Below is a small trained network, with its code and all its weights. Each question gives an input and a class and asks what happens when units are switched off, that is, made to give their printed mean instead of their output.

import numpy as np


def w(rows, s, z=0):
    codes = np.array(rows[::2]) - 128.0
    scale = np.full(codes.shape[1], s)
    scale[-1] = z or s
    return codes * scale


def f(y):
    return np.maximum(y, 0)


def log_softmax(a):
    a = a - a.max(-1, keepdims=True)
    return a - np.log(np.exp(a).sum(-1, keepdims=True))


def net(x, mask):
    res = np.array(x, float).reshape(1, 5) / 4 @ E
    y = f(res @ A[0][:, :-1].T + A[0][:, -1])
    res = res + np.where(mask, y, B[0][:, -1]) @ B[0][:, :-1]
    return log_softmax(res[-1] @ U[:, :-1].T + U[:, -1])


A, B = {}, {}
E = w([
[219,90,183,186,79,177,64,145],'x0',
[203,141,104,110,207,151,107,141],'x1',
[169,160,62,93,101,131,155,65],'x2',
[124,138,85,150,156,112,136,143],'x3',
[153,149,139,128,190,153,6,118],'x4',
],0.014)
A[0] = w([
[75,162,155,184,151,97,198,225,188],'n0',
[208,144,116,200,139,150,79,201,1],'n1',
[152,122,76,69,207,188,85,28,114],'n2',
[52,119,159,181,161,98,86,149,29],'n3',
[37,164,205,66,93,90,80,105,226],'n4',
[185,140,66,165,194,7,153,94,56],'n5',
],0.012,0.003)
B[0] = w([
[160,173,65,74,67,171,133,186,247],'n0',
[84,145,78,207,169,159,198,184,242],'n1',
[172,187,188,205,44,132,104,166,240],'n2',
[193,154,213,197,49,180,132,152,195],'n3',
[84,192,134,186,99,178,150,149,233],'n4',
[167,248,179,181,123,170,195,172,215],'n5',
],0.012,0.013)
U = w([
[91,219,39,115,182,177,224,135,150],'0',
[63,138,105,113,85,110,144,73,70],'1',
[173,73,139,136,245,165,45,215,2],'2',
[228,146,207,138,70,212,69,112,188],'3',
],0.011,0.007)

Each question gives the input, the list of numbers given to net, and the class t.
The units are the neurons (one row each of A and B). Each row of codes is followed by its name. A weight is (code - 128) times the scale printed after its matrix; where a second scale follows, it is the last column's (A, B and U).
mask holds one flag per neuron, in row order. A switched-off neuron (its flag False) gives its mean, the last column of its row in B, instead of its output. The means were averaged over made-up inputs and are rounded, as every weight is.
A unit's drop is (log p(t) with every unit on - log p(t) with that unit switched off) / (log p(t) with every unit on - log p(t) with every unit switched off).
The circuit of an input: a set's keep is (log p(t) with only the set's units on - log p(t) with every unit switched off) / (log p(t) with every unit on - log p(t) with every unit switched off). Starting from all 6 units, units are removed one at a time, each time the one whose removal leaves the highest keep (on an exact tie, the one counted first), for as long as the keep stays at least 0.8.
circuit, biggest first: the units of the circuit, biggest drop first
k most important neurons: the k neurons with the biggest drops, biggest first
drop of u: that unit's drop, to one decimal
input [7,4,5,6,3], class 0: 2 most important neurons : [n1, n3]
input [7,7,-6,6,2], class 0: circuit, biggest first : [n1]
input [5,6,-8,6,4], class 2: circuit, biggest first : [n1, n4, n5, n3]
input [3,3,-5,2,0], class 2: 2 most important neurons : [n4, n5]
input [1,-4,0,-5,-5], class 0: 3 most important neurons : [n2, n3, n4]
input [1,-7,3,2,-4], class 1: 2 most important neurons : [n1, n5]
input [2,6,6,2,-5], class 3: 2 most important neurons : [n1, n2]
input [-3,-7,5,4,7], class 3: 2 most important neurons : [n1, n2]
input [4,4,-4,-3,-8], class 0: drop of n2 : 0.8
input [4,7,-2,-3,4], class 2: drop of n3 : 0.2
input [8,1,4,8,-3], class 0: drop of n5 : 0.0
